Below are the code and all the weights of a small trained network. Each question names an input and a class and asks about switching units off, where a switched-off unit gives its printed mean instead of its output.

import numpy as np


def w(rows, s, z=0):
    codes = np.array(rows[::2]) - 128.0
    scale = np.full(codes.shape[1], s)
    scale[-1] = z or s
    return codes * scale


def f(y):
    return np.maximum(y, 0)


def log_softmax(a):
    a = a - a.max(-1, keepdims=True)
    return a - np.log(np.exp(a).sum(-1, keepdims=True))


def net(x, mask):
    res = np.array(x, float).reshape(1, 6) / 4 @ E
    y = f(res @ A[0][:, :-1].T + A[0][:, -1])
    res = res + np.where(mask, y, B[0][:, -1]) @ B[0][:, :-1]
    return log_softmax(res[-1] @ U[:, :-1].T + U[:, -1])


A, B = {}, {}
E = w([
[34,194,208],'x0',
[128,127,128],'x1',
[128,128,129],'x2',
[159,249,53],'x3',
[128,128,128],'x4',
[239,174,224],'x5',
],0.012)
A[0] = w([
[163,149,61,139],'N1',
[174,142,205,170],'N2',
[161,60,120,187],'N3',
[208,152,212,138],'N4',
[92,201,106,131],'N5',
[169,140,119,128],'N6',
[174,123,213,54],'N7',
[149,127,180,112],'N8',
[140,73,116,188],'N9',
[92,226,122,28],'N10',
[188,146,184,132],'N11',
[217,155,217,139],'N12',
[217,160,95,60],'N13',
[74,217,137,64],'N14',
[248,153,117,19],'N15',
[102,179,141,31],'N16',
[191,164,121,122],'N17',
[123,71,99,86],'N18',
[196,138,217,50],'N19',
[76,108,196,136],'N20',
[102,216,118,68],'N21',
[76,111,196,126],'N22',
[172,11,132,243],'N23',
[179,132,206,33],'N24',
[134,135,101,77],'N25',
[86,80,133,254],'N26',
[91,120,173,111],'N27',
[175,156,92,121],'N28',
[120,122,13,172],'N29',
[151,79,122,175],'N30',
[112,107,70,168],'N31',
[76,113,172,153],'N32',
],0.017,0.0052)
B[0] = w([
[103,245,65,202],'N1',
[211,173,163,221],'N2',
[96,89,183,203],'N3',
[183,135,173,242],'N4',
[66,81,160,189],'N5',
[167,121,70,167],'N6',
[119,161,165,208],'N7',
[142,180,161,178],'N8',
[71,80,138,189],'N9',
[101,71,179,190],'N10',
[211,132,159,208],'N11',
[185,139,163,252],'N12',
[194,132,88,207],'N13',
[92,52,154,195],'N14',
[201,132,91,222],'N15',
[152,104,158,159],'N16',
[179,123,101,191],'N17',
[104,125,137,182],'N18',
[123,133,177,223],'N19',
[124,191,27,207],'N20',
[154,76,185,187],'N21',
[171,170,64,205],'N22',
[119,73,189,255],'N23',
[111,160,187,203],'N24',
[115,157,149,148],'N25',
[102,100,85,209],'N26',
[134,175,69,177],'N27',
[154,139,87,185],'N28',
[42,198,176,248],'N29',
[130,104,208,183],'N30',
[30,156,172,198],'N31',
[114,153,40,192],'N32',
],0.011,0.017)
U = w([
[118,46,123,223],'0',
[154,239,120,191],'1',
[198,61,168,111],'2',
[214,168,68,3],'3',
[135,140,6,103],'4',
],0.019,0.005)

Each question gives the input, the list of numbers given to net, and the class t.
The units are the neurons (one row each of A and B). Each row of codes is followed by its name. A weight is (code - 128) times the scale printed after its matrix; where a second scale follows, it is the last column's (A, B and U).
mask holds one flag per neuron, in row order. A switched-off neuron (its flag False) gives its mean, the last column of its row in B, instead of its output. The means were averaged over made-up inputs and are rounded, as every weight is.
A unit's drop is (log p(t) with every unit on - log p(t) with that unit switched off) / (log p(t) with every unit on - log p(t) with every unit switched off).
unit that matters most: the unit with the biggest drop
k most important neurons: the k neurons with the biggest drops, biggest first
drop when u is switched off: that unit's drop, to one decimal
input [-8,-4,2,0,7,-5], class 0: unit that matters most	N23
input [1,-1,-6,-5,-8,1], class 1: 2 most important neurons	[N20 N14]
input [-2,3,-7,7,8,1], class 3: 2 most important neurons	[N13 N15]
input [1,7,-4,8,3,2], class 2: 2 most important neurons	[N10 N21]
input [1,8,-7,6,8,-8], class 0: 3 most important neurons	[N5 N14 N10]
input [-1,7,-1,1,8,4], class 3: 2 most important neurons	[N29 N23]
input [0,-5,4,-2,5,-7], class 0: drop when N1 is switched off	0.4
input [4,-3,-4,1,-6,1], class 2: drop when N1 is switched off	0.3
input [0,8,1,-2,1,6], class 2: 2 most important neurons	[N1 N29]
input [6,-1,-8,1,7,5], class 2: drop when N1 is switched off	0.3
